[[ -5  45]
 [ -6  41]
 [ 70  41]
 [  4  21]
 [-34 -48]
 [ -7  49]
 [-21   4]
 [-60  66]
 [-62  56]
 [-19   3]
 [ -4 -44]
 [  5 -45]]
|
[[ 45  -5]
 [ 41  -6]
 [ 41  70]
 [ 21   4]
 [-48 -34]
 [ 49  -7]
 [  4 -21]
 [ 66 -60]
 [ 56 -62]
 [  3 -19]
 [-44  -4]
 [-45   5]]

[[ 29  31   2  -1  32  18  27  12   5  12 -11   9  35]
 [-31  14 -36   0  32  -4  -4 -25   5 -15 -29  16 -47]
 [  9  10 -59 -16  10 -14   9   2 -22   5 -17   6 -10]
 [  8  28  16  25  25  22   4  26  18  16   7   9  47]]
|
[[ 35   9 -11  12   5  12  27  18  32  -1   2  31  29]
 [-47  16 -29 -15   5 -25  -4  -4  32   0 -36  14 -31]
 [-10   6 -17   5 -22   2   9 -14  10 -16 -59  10   9]
 [ 47   9   7  16  18  26   4  22  25  25  16  28   8]]

[[-58  53 -33 -35   6  -2  77 -68  12   4  15  18  19  44 -14 -40]
 [-16  10   9   3 -24   8 -10 -13 -28  11 -28  12   6  -4 -35 -25]
 [ 13 -15  22  18 -22   8 -43  19 -28   7 -30   2  -4 -22 -22  -2]
 [-41  41 -37 -35  23  -8  78 -52  31  -4  34   7  13  42  12 -19]
 [ -6  13 -35 -26  45 -15  62 -16  55 -17  57 -11   1  31  52  19]]
|
[[-40 -14  44  19  18  15   4  12 -68  77  -2   6 -35 -33  53 -58]
 [-25 -35  -4   6  12 -28  11 -28 -13 -10   8 -24   3   9  10 -16]
 [ -2 -22 -22  -4   2 -30   7 -28  19 -43   8 -22  18  22 -15  13]
 [-19  12  42  13   7  34  -4  31 -52  78  -8  23 -35 -37  41 -41]
 [ 19  52  31   1 -11  57 -17  55 -16  62 -15  45 -26 -35  13  -6]]

[[-28 -27  16  39]
 [ 10  27  58  -5]
 [-43  34 -62  -4]
 [-43  51 -59 -11]
 [-34 -12 -17  54]
 [-23  22 -38 -21]]
|
[[ 39  16 -27 -28]
 [ -5  58  27  10]
 [ -4 -62  34 -43]
 [-11 -59  51 -43]
 [ 54 -17 -12 -34]
 [-21 -38  22 -23]]

[[-24 -26  23  49  14  26]
 [ 21 -35   0 -43  20   3]
 [-30 -29   6 -27  43  30]
 [-35  28 -27   9  34 -34]
 [-38  22  62 -19 -30   2]
 [  9  31   3 -37 -24 -15]
 [ 25 -23  54 -34  30 -17]
 [-32  20   9 -12 -27  22]
 [ 26 -35 -47  14 -28  21]
 [ 37 -26  30 -31   4  15]]
|
[[ 26  14  49  23 -26 -24]
 [  3  20 -43   0 -35  21]
 [ 30  43 -27   6 -29 -30]
 [-34  34   9 -27  28 -35]
 [  2 -30 -19  62  22 -38]
 [-15 -24 -37   3  31   9]
 [-17  30 -34  54 -23  25]
 [ 22 -27 -12   9  20 -32]
 [ 21 -28  14 -47 -35  26]
 [ 15   4 -31  30 -26  37]]

[[ 21 -33 -38  20 -49]
 [-37 -12 -55   5  26]
 [ -6 -12   9 -66 -42]]
|
[[-49  20 -38 -33  21]
 [ 26   5 -55 -12 -37]
 [-42 -66   9 -12  -6]]

[[ -2  11  17  17 -81  35 -50]
 [ -9  16  14   0  22  15 -12]
 [-10  24  14   0  12  -8   9]
 [-20  26  18   1   0  -7   2]
 [ 38  12   6   7  -3  16   4]
 [ 24   5  14   9 -38  23 -23]]
|
[[-50  35 -81  17  17  11  -2]
 [-12  15  22   0  14  16  -9]
 [  9  -8  12   0  14  24 -10]
 [  2  -7   0   1  18  26 -20]
 [  4  16  -3   7   6  12  38]
 [-23  23 -38   9  14   5  24]]

[[-39  21 -15 -20 -10  -2]
 [-41 -25   3 -25  27  21]
 [-18  11   1 -74  22  10]
 [-16  37   9 -14 -29 -44]
 [ -9  57 -20 -41 -21 -65]
 [-41  17 -17 -21  -9   5]]
|
[[ -2 -10 -20 -15  21 -39]
 [ 21  27 -25   3 -25 -41]
 [ 10  22 -74   1  11 -18]
 [-44 -29 -14   9  37 -16]
 [-65 -21 -41 -20  57  -9]
 [  5  -9 -21 -17  17 -41]]
